Below is a small trained network, with its code and all its weights. Each question gives an input and a target symbol and asks what happens when units are switched off, that is, made to give their printed mean instead of their output.

import numpy as np


def w(rows, s, z=0):
    codes = np.array(rows[::2]) - 128.0
    scale = np.full(codes.shape[1], s)
    scale[-1] = z or s
    return codes * scale


def f(y):
    return y / 2 * (1 + np.tanh(0.7978845608 * (y + 0.044715 * y**3)))


def softmax(a):
    e = np.exp(a - a.max(-1, keepdims=True))
    return e / e.sum(-1, keepdims=True)


def log_softmax(a):
    a = a - a.max(-1, keepdims=True)
    return a - np.log(np.exp(a).sum(-1, keepdims=True))


def net(x, mask):
    ids = ['αγημξπστ'.index(c) for c in x.split()]
    T = len(ids)
    res = E[ids] + P[:T]
    u = 0
    for l in range(2):
        q, k, v = (res @ M[l].T for M in (Q, K, V))
        z = softmax(np.where(np.tri(T) > 0, q @ k.T / 3**0.5, -1e9)) @ v
        res = res + np.where(mask[u], z, O[l][:, -1]) @ O[l][:, :-1]
        u += 1
        y = f(res @ A[l][:, :-1].T + A[l][:, -1])
        res = res + np.where(mask[u : u + 16], y, B[l][:, -1]) @ B[l][:, :-1]
        u += 16
    return log_softmax(res[-1] @ U[:, :-1].T + U[:, -1])


Q, K, V, O, A, B = {}, {}, {}, {}, {}, {}
E = w([
[185,164,79,102,48],'α',
[118,129,136,10,99],'γ',
[66,160,153,55,84],'η',
[106,115,254,89,170],'μ',
[122,26,194,69,229],'ξ',
[176,252,194,58,75],'π',
[164,152,72,35,161],'σ',
[164,81,128,68,229],'τ',
],0.014)
P = w([
[185,24,118,109,1],'0',
[171,52,112,144,35],'1',
[144,74,109,147,62],'2',
[128,105,105,138,78],'3',
[101,133,106,127,98],'4',
[87,150,105,118,117],'5',
[76,171,105,106,137],'6',
[67,192,102,94,155],'7',
[70,209,92,87,171],'8',
[69,235,95,86,187],'9',
],0.0074)
Q[0] = w([
[130,104,141,241,123],'0.h0',
[75,90,111,5,68],'0.h0',
[84,116,127,83,155],'0.h0',
],0.017)
K[0] = w([
[154,42,123,183,61],'0.h0',
[119,193,142,125,251],'0.h0',
[108,126,161,48,137],'0.h0',
],0.019)
V[0] = w([
[1,157,129,87,77],'0.h0',
[81,162,193,135,156],'0.h0',
[237,161,209,187,234],'0.h0',
],0.0075)
O[0] = w([
[254,147,129,200,149,227],'0.h0',
[248,115,183,204,182,99],'0.h0',
[142,84,237,107,170,2],'0.h0',
],0.0054,0.00093)
A[0] = w([
[134,102,9,177,181,5],'0.n0',
[147,139,122,84,182,185],'0.n1',
[128,109,107,142,137,58],'0.n2',
[165,153,86,188,151,120],'0.n3',
[122,77,98,122,171,178],'0.n4',
[101,147,157,107,129,11],'0.n5',
[103,121,142,162,97,66],'0.n6',
[72,129,155,171,118,16],'0.n7',
[79,157,132,124,168,174],'0.n8',
[140,157,133,102,184,167],'0.n9',
[108,123,91,108,143,171],'0.n10',
[114,144,122,98,160,99],'0.n11',
[131,100,107,185,75,8],'0.n12',
[115,100,182,153,146,99],'0.n13',
[119,115,128,151,71,61],'0.n14',
[177,133,112,173,92,28],'0.n15',
],0.013,0.0023)
B[0] = w([
[197,64,149,151,53,148],'0.n0',
[109,151,148,200,91,254],'0.n1',
[99,145,148,143,151,111],'0.n2',
[91,171,118,138,99,117],'0.n3',
[31,183,162,113,81,189],'0.n4',
[161,101,181,157,129,139],'0.n5',
[173,114,127,110,147,109],'0.n6',
[129,61,165,144,119,111],'0.n7',
[127,100,102,171,62,168],'0.n8',
[143,128,159,196,87,221],'0.n9',
[73,140,63,169,78,191],'0.n10',
[127,135,131,181,94,181],'0.n11',
[38,139,141,75,196,121],'0.n12',
[143,83,111,72,7,179],'0.n13',
[100,113,134,40,151,129],'0.n14',
[38,211,149,69,147,124],'0.n15',
],0.013,0.006)
Q[1] = w([
[127,84,64,166,77],'1.h0',
[131,70,124,175,251],'1.h0',
[65,99,187,118,153],'1.h0',
],0.016)
K[1] = w([
[108,154,166,143,158],'1.h0',
[123,59,106,5,181],'1.h0',
[134,168,97,74,107],'1.h0',
],0.018)
V[1] = w([
[251,253,34,118,152],'1.h0',
[88,242,249,30,111],'1.h0',
[6,241,129,214,199],'1.h0',
],0.0068)
O[1] = w([
[56,233,153,105,93,2],'1.h0',
[66,119,178,201,195,119],'1.h0',
[102,50,99,2,176,183],'1.h0',
],0.0089,0.0036)
A[1] = w([
[188,179,112,83,141,66],'1.n0',
[177,190,54,171,188,145],'1.n1',
[114,190,148,93,78,183],'1.n2',
[92,150,230,89,109,44],'1.n3',
[129,141,134,135,97,77],'1.n4',
[71,160,100,177,188,147],'1.n5',
[143,200,29,99,254,175],'1.n6',
[93,86,75,220,145,41],'1.n7',
[95,87,141,158,123,30],'1.n8',
[138,133,240,120,136,3],'1.n9',
[198,130,201,144,195,77],'1.n10',
[120,200,86,136,134,102],'1.n11',
[91,68,95,127,154,167],'1.n12',
[221,208,173,44,210,56],'1.n13',
[204,173,222,110,132,122],'1.n14',
[125,113,177,149,185,252],'1.n15',
],0.011,0.0058)
B[1] = w([
[100,117,149,178,143,139],'1.n0',
[142,162,168,68,168,136],'1.n1',
[153,101,58,129,168,249],'1.n2',
[89,45,164,122,106,172],'1.n3',
[106,135,129,111,150,155],'1.n4',
[114,215,146,131,96,142],'1.n5',
[87,70,180,92,208,141],'1.n6',
[158,151,148,45,118,167],'1.n7',
[162,151,91,97,145,157],'1.n8',
[117,154,90,70,163,167],'1.n9',
[111,187,156,58,82,156],'1.n10',
[136,144,131,134,175,178],'1.n11',
[121,196,173,94,88,176],'1.n12',
[82,124,119,163,7,144],'1.n13',
[165,139,99,199,171,181],'1.n14',
[128,82,191,217,139,177],'1.n15',
],0.019,0.013)
U = w([
[140,142,182,120,230,92],'α',
[160,80,109,161,163,196],'γ',
[104,126,200,203,181,77],'η',
[255,64,221,175,189,146],'μ',
[148,90,198,116,75,199],'ξ',
[141,172,187,219,150,136],'π',
[151,193,99,97,129,136],'σ',
[116,169,169,136,150,2],'τ',
],0.0049,0.0047)

Each question gives the input, a string of symbols that net reads in full, and the target symbol t.
The units are the heads (3 rows each of Q, K, V and O) and the neurons (one row each of A and B). Each row of codes is followed by its name. A weight is (code - 128) times the scale printed after its matrix; where a second scale follows, it is the last column's (O, A, B and U).
mask holds one flag per unit, layer by layer, with each layer's heads first. A switched-off unit (its flag False) gives its mean, the last column of its rows in O or B, instead of its output. The means were averaged over made-up inputs and are rounded, as every weight is.
A unit's drop is (log p(t) with every unit on - log p(t) with that unit switched off) / (log p(t) with every unit on - log p(t) with every unit switched off).
The circuit of an input: a set's keep is (log p(t) with only the set's units on - log p(t) with every unit switched off) / (log p(t) with every unit on - log p(t) with every unit switched off). Starting from the 12 units with the biggest drops (on a tie, the unit counted first), units are removed one at a time, each time the one whose removal leaves the highest keep (on an exact tie, the one counted first), for as long as the keep stays at least 0.8.
units of the circuit, in order: the units of the circuit, biggest drop first
unit that matters most: the unit with the biggest drop
top k neurons: the k neurons with the biggest drops, biggest first
input μ ξ γ η, target μ: units of the circuit, in order => 0.n4; 0.n1; 1.h0
input τ σ σ, target ξ: units of the circuit, in order => 1.n2; 1.n14
input σ ξ σ π ξ ξ α, target μ: top 4 neurons => 0.n1; 1.n15; 0.n4; 1.n9
input τ π τ ξ σ ξ, target ξ: units of the circuit, in order => 1.n3; 1.n14; 0.n4
input γ σ σ τ μ, target ξ: units of the circuit, in order => 0.n13; 1.n2; 1.n14
input γ γ ξ π, target π: units of the circuit, in order => 1.n14; 0.n10; 1.h0
input σ μ γ ξ τ η, target ξ: units of the circuit, in order => 1.n2; 1.h0; 1.n14; 1.n11
input τ μ σ α α τ π, target ξ: unit that matters most => 0.n1
input ξ ξ ξ σ γ μ τ μ α, target ξ: units of the circuit, in order => 1.h0; 1.n2; 1.n14
input η σ π ξ α η ξ ξ μ μ, target μ: top 3 neurons => 0.n13; 1.n14; 1.n15
input σ σ η τ σ π π, target γ: units of the circuit, in order => 1.n2; 1.n12
input μ π α σ γ α ξ τ γ, target ξ: top 3 neurons => 1.n12; 1.n2; 1.n14
input μ τ σ ξ τ μ, target ξ: top 4 neurons => 0.n13; 1.n12; 1.n2; 0.n4
input σ η γ σ τ ξ π γ μ π, target η: units of the circuit, in order => 1.h0; 1.n3
input α η γ η μ, target π: units of the circuit, in order => 1.h0; 1.n14
input σ η ξ ξ π η, target π: units of the circuit, in order => 1.h0; 1.n5
input τ σ ξ μ σ μ μ η, target μ: unit that matters most => 0.h0
input μ η α η γ, target α: top 2 neurons => 0.n13; 0.n9
input μ μ γ, target μ: units of the circuit, in order => 1.h0; 0.h0
input σ η σ α τ, target ξ: top neuron => 1.n2
input η ξ μ μ α, target π: top 3 neurons => 0.n13; 0.n10; 0.n15
input σ η π ξ, target η: top 3 neurons => 1.n15; 1.n3; 0.n10
input μ ξ σ η ξ π γ, target η: top 2 neurons => 0.n13; 1.n15
input ξ γ π ξ η μ, target μ: top 3 neurons => 1.n14; 1.n15; 0.n13
input ξ η τ σ α α η σ η, target γ: top 3 neurons => 1.n12; 1.n2; 0.n0
input μ ξ α γ μ α, target π: top 3 neurons => 0.n10; 0.n13; 0.n15
input ξ τ α σ, target ξ: unit that matters most => 0.n4
input ξ ξ γ ξ σ μ, target γ: top 2 neurons => 0.n13; 1.n15
